[[139 122 108 109 133]
 [104 103 151 111 120]
 [158 117 117 116 121]]
:
[139 103 117]

[[115 156 131 133]
 [121 124 138 142]
 [130 141 124 121]
 [120 128 132 137]]
:
[115 124 124 137]

[[124 139 136 137 118]
 [104 110 123 118 128]]
:
[124 110]

[[130 134 153]
 [131 124 120]]
:
[130 124]

[[152 134 145 157]
 [155 136 147 157]]
:
[152 136]

[[140 108 135 114]
 [142 138 126 137]
 [113 117 146 110]
 [130 111 106 129]
 [119 149 137 123]]
:
[140 138 146 129]

[[121 125  98]
 [109 128 133]
 [110 119 126]
 [118 104 110]
 [125 118 130]]
:
[121 128 126]

[[151 138 110]
 [153 137 142]
 [153 138 142]]
:
[151 137 142]
---
[[107 115 131 126 133 145 137 117 121 137 127]
 [152 135 130 143 125 141 120 139 130 144 132]]
:
[[152 135 130 143 125 141 120 139 130 144 132]
 [107 115 131 126 133 145 137 117 121 137 127]]

[[112 115 143 138 141 126 115 130]
 [140 132 109 111 154 105 151 144]
 [150 101 149 109 112 148 112 146]
 [103 127  98 149 151 129 141 132]
 [152 110 107 137 137 138  99 145]]
:
[[140 132 109 111 154 105 151 144]
 [103 127  98 149 151 129 141 132]
 [112 115 143 138 141 126 115 130]
 [152 110 107 137 137 138  99 145]
 [150 101 149 109 112 148 112 146]]

[[119 121]
 [130 148]
 [155 113]
 [123 134]
 [151 133]
 [118 151]]
:
[[118 151]
 [130 148]
 [123 134]
 [151 133]
 [119 121]
 [155 113]]

[[127 134 120 128 146 138 113 132 147 122 132 134 129]
 [131 140 122 132 101 126 135 123 123 129 135 134 128]
 [128 124 116 124 113 136 144 129 130 125 127 125 128]
 [124 132 115 136 125 133 125 128 138 129 133 128 127]
 [128 110 134 123 127 128 141 129 128 129 120 113 129]
 [139 115 135 124 128 124 135 128 129 128 125 110 128]]
:
[[131 140 122 132 101 126 135 123 123 129 135 134 128]
 [127 134 120 128 146 138 113 132 147 122 132 134 129]
 [124 132 115 136 125 133 125 128 138 129 133 128 127]
 [128 124 116 124 113 136 144 129 130 125 127 125 128]
 [139 115 135 124 128 124 135 128 129 128 125 110 128]
 [128 110 134 123 127 128 141 129 128 129 120 113 129]]

[[103 152 146 127 138 134 119 109 100 133 137 140 129 154 136]
 [152 131 130 139 131 109 143 126 121 133 120 138 108 120 120]
 [143 149 145 119 134 141 133 121 127 118 128 124 143 109 122]
 [128 145 144 121 131 144 127 126 120 133 139 110 132 132 138]]
:
[[103 152 146 127 138 134 119 109 100 133 137 140 129 154 136]
 [143 149 145 119 134 141 133 121 127 118 128 124 143 109 122]
 [128 145 144 121 131 144 127 126 120 133 139 110 132 132 138]
 [152 131 130 139 131 109 143 126 121 133 120 138 108 120 120]]

[[104 114 120 115]
 [124 127 142 131]
 [134 118 109 139]
 [128 104 111 107]
 [107 125 151 113]]
:
[[124 127 142 131]
 [107 125 151 113]
 [134 118 109 139]
 [104 114 120 115]
 [128 104 111 107]]

[[127 123 123 142 127]
 [ 99 145 145 127 125]
 [144 130 124 107 133]
 [105 136 107 124 116]]
:
[[ 99 145 145 127 125]
 [105 136 107 124 116]
 [144 130 124 107 133]
 [127 123 123 142 127]]
---
[[129 136 111 133 155]
 [143 109 134 147 100]
 [138 123 119 134 147]
 [138 116 119 132 134]]
:
[[143 109 134]
 [138 123 119]]

[[155 105 130]
 [141 140 126]
 [156 106 128]
 [141 135 125]]
:
[[141 140 126]
 [156 106 128]]

[[135 130 130 130]
 [124 128 135 138]
 [143 122 141 142]
 [ 99 129 106 126]
 [144 126 136 130]]
:
[[124 128 135]
 [143 122 141]]

[[126 146 127 109]
 [134 148 127 117]
 [129 145 118 104]
 [140 133 122 132]
 [130 146 128 115]]
:
[[134 148 127]
 [129 145 118]]

[[119 107 100 122 145]
 [154 151 120 102 100]
 [138 109 104 120 116]]
:
[[154 151 120]
 [138 109 104]]

[[150 121 115 129]
 [120 133 130 115]
 [142 111 118 151]
 [101 111 140 138]
 [102 123 139 120]]
:
[[120 133 130]
 [142 111 118]]

[[124 128 127 132]
 [134 113 107 126]
 [127 115 114 131]
 [133 116 131 119]]
:
[[134 113 107]
 [127 115 114]]
---
[[142 138]
 [126 125]
 [128 126]
 [132 101]
 [156 139]]
:
[[156 139]
 [132 101]
 [128 126]
 [126 125]
 [142 138]]

[[150 151 106 137 149 135]
 [100 126 100 151 140 146]]
:
[[100 126 100 151 140 146]
 [150 151 106 137 149 135]]

[[140 117 122 143 121]
 [145 143 146 116 116]
 [113 139 129 117 121]
 [112 128 133 151 123]]
:
[[112 128 133 151 123]
 [113 139 129 117 121]
 [145 143 146 116 116]
 [140 117 122 143 121]]

[[108 128 121 129 139 123 123 129]
 [117 126 126 127 123 110 116 128]
 [122 127 130 126 128 104 110 127]
 [130 128 127 129 130 146 143 130]
 [118 129 125 126 127 140 137 126]
 [112 128 125 127 137 120 121 129]
 [121 125 124 128 127 145 142 125]
 [133 127 130 129 123 131 133 128]
 [123 127 127 126 120 144 140 125]
 [133 126 134 125 116 103 112 127]]
:
[[133 126 134 125 116 103 112 127]
 [123 127 127 126 120 144 140 125]
 [133 127 130 129 123 131 133 128]
 [121 125 124 128 127 145 142 125]
 [112 128 125 127 137 120 121 129]
 [118 129 125 126 127 140 137 126]
 [130 128 127 129 130 146 143 130]
 [122 127 130 126 128 104 110 127]
 [117 126 126 127 123 110 116 128]
 [108 128 121 129 139 123 123 129]]

[[116 128 145 122 130]
 [126 128 149 122 135]
 [ 98 128 151 118 135]
 [112 129 139 122 135]
 [126 128 147 122 135]]
:
[[126 128 147 122 135]
 [112 129 139 122 135]
 [ 98 128 151 118 135]
 [126 128 149 122 135]
 [116 128 145 122 130]]

[[104 108 149 134 112 117 105]
 [139 146 119 126 144 132 137]]
:
[[139 146 119 126 144 132 137]
 [104 108 149 134 112 117 105]]

[[121 132 111 126 121 130 148 111 144 115]
 [127 121 127 133 145 107 132 122 105 118]
 [121 128 118 129 137 115 139 117 125 114]
 [134 133 138 124 135 132 115 148 118 139]
 [145 132 108 116 131 117 134 116 149 139]
 [130 133 134 124 127 119 109 127 118 139]]
:
[[130 133 134 124 127 119 109 127 118 139]
 [145 132 108 116 131 117 134 116 149 139]
 [134 133 138 124 135 132 115 148 118 139]
 [121 128 118 129 137 115 139 117 125 114]
 [127 121 127 133 145 107 132 122 105 118]
 [121 132 111 126 121 130 148 111 144 115]]
